W =
array([[ 19,  -4,   0,  -6],
       [ 33,   5,   3,  23],
       [ 30,  24,  20, -13],
       [ 13,  19,  21, -12],
       [ 18,  -5,  -4, -10]])
Indices start at 1.
(1, 1) = 19
(3, 4) = -13
(4, 1) = 13
(2, 4) = 23
(3, 1) = 30
(4, 3) = 21
(5, 1) = 18
(2, 3) = 3
(5, 3) = -4
(4, 4) = -12

grid =
[[-28 -18   9 -17  20  22  21   0  22 -14  -7   2 -35  -8 -10]
 [  3  -1   2  -9  -7   1   6   2   4   1 -11   3 -15  -6  -1]
 [  7   3   0  -4 -10  -4   2   2  -1   4  -8   2  -7  -3   1]
 [-16   1  -5  21  28   5 -14  -5  -5  -7  32  -7  37  16   1]
 [  3   6  -4   9   1  -4  -9  -1  -6   2   9  -1  17   6   3]
 [ 20   9  -3  -2 -22 -12  -4   3  -8   9 -11   3   0  -2   5]]
Indices start at 1.
row 1 col 1 = -28
row 5 col 4 = 9
row 1 col 8 = 0
row 6 col 13 = 0
row 4 col 8 = -5
row 4 col 9 = -5
row 1 col 10 = -14
row 3 col 11 = -8
row 2 col 8 = 2
row 6 col 11 = -11
row 5 col 5 = 1
row 6 col 1 = 20
row 1 col 5 = 20
row 2 col 10 = 1
row 2 col 2 = -1
row 2 col 14 = -6
row 2 col 11 = -11
row 4 col 11 = 32
row 4 col 7 = -14
row 3 col 10 = 4
row 5 col 7 = -9
row 4 col 14 = 16
row 6 col 14 = -2
row 5 col 9 = -6
row 6 col 12 = 3
row 3 col 4 = -4
row 2 col 1 = 3
row 6 col 7 = -4
row 4 col 6 = 5
row 6 col 4 = -2
row 4 col 4 = 21
row 3 col 1 = 7
row 1 col 2 = -18
row 3 col 15 = 1
row 2 col 12 = 3
row 6 col 9 = -8

data =
12,4,-8,10,0,-1,23,-13
1,-5,-4,-2,0,-1,-6,0
-3,-12,-13,7,-1,-2,-7,-7
-3,-3,-4,-4,0,-3,-8,3
-11,-4,5,-13,0,-2,-25,15
-10,23,14,19,0,3,22,-2
-1,-2,-6,-2,0,-4,-4,1
22,-22,-14,-9,0,2,-1,-10
-3,-4,-4,-4,0,-3,-9,3
4,-1,10,17,0,13,17,-11
-9,21,14,18,0,3,21,-2
-16,-4,-8,-23,0,-14,-38,21
5,13,13,-2,1,4,14,2
-3,-2,-6,-5,0,-5,-9,3
Indices start at 1.
(1, 1) => 12
(11, 4) => 18
(12, 6) => -14
(4, 7) => -8
(11, 7) => 21
(13, 5) => 1
(7, 6) => -4
(12, 8) => 21
(6, 2) => 23
(10, 1) => 4
(2, 8) => 0
(2, 1) => 1
(1, 7) => 23
(2, 4) => -2
(14, 1) => -3
(6, 7) => 22
(13, 7) => 14
(14, 5) => 0
(10, 7) => 17
(11, 1) => -9
(12, 5) => 0
(7, 2) => -2
(14, 7) => -9
(14, 6) => -5
(4, 8) => 3
(1, 3) => -8
(11, 8) => -2
(3, 3) => -13
(5, 2) => -4
(9, 3) => -4
(8, 1) => 22
(3, 5) => -1
(6, 8) => -2

M =
2893,2536,3588,8024
2895,2536,3583,8018
7121,5791,7016,5529
7221,5881,7067,5450
2893,2535,3589,8023
2891,2534,3593,8029
2922,2565,3595,7985
2889,2531,3585,8026
7250,5933,7081,5402
7271,5779,7208,5547
2891,2532,3586,8025
7257,5748,7203,5582
7684,8047,6968,2488
7234,5900,7074,5435
2895,2539,3594,8025
7674,8023,6978,2511
Rows and columns are counted from 1.
(1, 1)	2893
(2, 3)	3583
(6, 1)	2891
(16, 1)	7674
(5, 4)	8023
(12, 2)	5748
(3, 1)	7121
(1, 2)	2536
(13, 1)	7684
(16, 3)	6978
(12, 1)	7257
(4, 4)	5450
(1, 3)	3588
(6, 4)	8029
(15, 3)	3594
(5, 1)	2893
(3, 2)	5791
(13, 3)	6968
(5, 2)	2535
(14, 1)	7234
(10, 1)	7271
(13, 2)	8047
(9, 2)	5933
(7, 4)	7985
(12, 3)	7203

x =
[[564 241 489 354 543 801 718 572 615 387 408]
 [673 798 257 534 522 525 251 603 493 597 488]]
Indices start at 1.
(1, 1) -> 564
(2, 2) -> 798
(1, 4) -> 354
(2, 5) -> 522
(2, 3) -> 257
(1, 3) -> 489
(1, 9) -> 615
(2, 9) -> 493

X = ((4, 6, 4, 7, 2, 1, 2, 4, 1, 2, 2, 3, 1), (4, 6, 4, 7, 3, 1, 2, 4, 1, 2, 2, 3, 1))
Rows and columns are counted from 1.
(1, 1)	4
(1, 4)	7
(1, 7)	2
(1, 3)	4
(1, 8)	4
(2, 9)	1
(2, 11)	2
(1, 11)	2
(2, 12)	3

B =
[[-218.994 -218.994 -201.440 -137.031 -125.018 -187.144 -180.085 -130.868
   214.520 -271.671 -178.869  -60.675  -79.476]
 [  53.640   53.640  -78.425  -39.908 -141.725 -287.850  -37.996  -35.855
   120.770 -237.755 -221.596 -157.533 -199.482]
 [-183.035 -183.035 -240.674 -146.676  -83.574 -242.835  -94.789  -22.606
   205.088 -268.258 -202.339 -117.849  -72.857]
 [-136.731 -136.731 -251.198  -75.716 -193.702 -112.884 -250.116  -82.687
  -170.783 -132.278 -251.704  -65.414 -144.914]
 [  -3.618   -3.618 -184.862 -145.676 -239.540  -54.951 -166.190   82.202
  -195.760 -123.242 -184.774 -219.718 -149.934]
 [   5.148    5.148 -202.322 -133.289 -112.905   -5.361 -121.041   -2.216
  -128.528 -147.565 -175.954 -221.850 -182.241]
 [  84.680   84.680 -205.698  -81.784 -181.766 -143.695  -35.021  -13.987
  -203.064 -120.599 -178.049 -105.798 -154.276]
 [   0.891    0.891  -77.621  -27.875 -122.696 -172.773   -2.175    0.721
  -322.920  -77.239 -126.121 -186.708 -241.524]
 [ -36.796  -36.796    8.009   29.574   23.908  -77.889  -53.958 -111.455
   -13.681 -189.113 -118.604  -69.502 -281.991]
 [-126.582 -126.582 -163.127  -33.703 -141.822 -243.976 -105.590 -199.564
  -288.672  -89.629 -266.657  -29.054 -173.195]
 [-178.902 -178.902 -175.932 -145.568  -80.993 -141.161 -138.128  -42.531
   320.474 -310.002 -151.235 -100.700  -91.566]
 [-135.315 -135.315 -144.520 -142.905  -89.463 -126.308   57.411 -127.031
  -196.307 -123.044 -115.460 -106.560 -251.262]
 [ -17.082  -17.082 -116.615 -113.905 -119.510 -183.500   -9.610   25.451
   148.238 -247.692 -168.847  -69.194 -151.957]
 [-108.386 -108.386 -155.240 -170.590  -87.428   -3.211 -134.271 -106.874
  -106.789 -155.429 -147.360  -88.756 -165.322]
 [-116.378 -116.378 -208.966 -233.172 -218.627 -317.009 -316.111 -234.372
  -144.482 -141.793 -163.554 -141.462  -95.237]]
Indices start at 1.
row 1 col 1	-218.994
row 14 col 4	-170.590
row 3 col 11	-202.339
row 4 col 3	-251.198
row 9 col 11	-118.604
row 8 col 6	-172.773
row 14 col 9	-106.789
row 11 col 5	-80.993
row 2 col 12	-157.533
row 10 col 9	-288.672
row 7 col 3	-205.698
row 2 col 7	-37.996
row 14 col 5	-87.428
row 11 col 10	-310.002
row 13 col 7	-9.610
row 10 col 11	-266.657
row 14 col 12	-88.756
row 12 col 8	-127.031
row 2 col 2	53.640
row 1 col 11	-178.869
row 11 col 3	-175.932
row 15 col 8	-234.372
row 3 col 1	-183.035
row 5 col 4	-145.676
row 1 col 4	-137.031
row 15 col 7	-316.111
row 3 col 5	-83.574
row 13 col 5	-119.510
row 5 col 1	-3.618
row 2 col 10	-237.755
row 13 col 13	-151.957
row 11 col 13	-91.566
row 4 col 11	-251.704
row 10 col 13	-173.195
row 2 col 1	53.640
row 7 col 9	-203.064
row 11 col 12	-100.700
row 7 col 4	-81.784

A =
[[ 11  -9  -7   8 -11  -1]
 [ 19  -9 -10   8 -17   3]
 [ 15  -6  -9   9 -14  -2]
 [ -5 -31  -5  -9  -1  16]
 [ 17   4  -6  12 -13  -8]
 [ 18   1  -8  11 -15  -4]
 [ 25  10  -8  -4 -14   8]
 [ 12  -7  -6  10 -12  -2]]
Rows and columns are counted from 1.
(1, 1) => 11
(5, 2) => 4
(5, 6) => -8
(8, 2) => -7
(6, 6) => -4
(5, 4) => 12
(5, 1) => 17
(7, 3) => -8
(3, 3) => -9
(3, 2) => -6
(4, 3) => -5
(2, 4) => 8
(6, 2) => 1
(3, 4) => 9
(6, 5) => -15
(8, 1) => 12
(2, 5) => -17
(7, 1) => 25
(4, 1) => -5
(3, 1) => 15
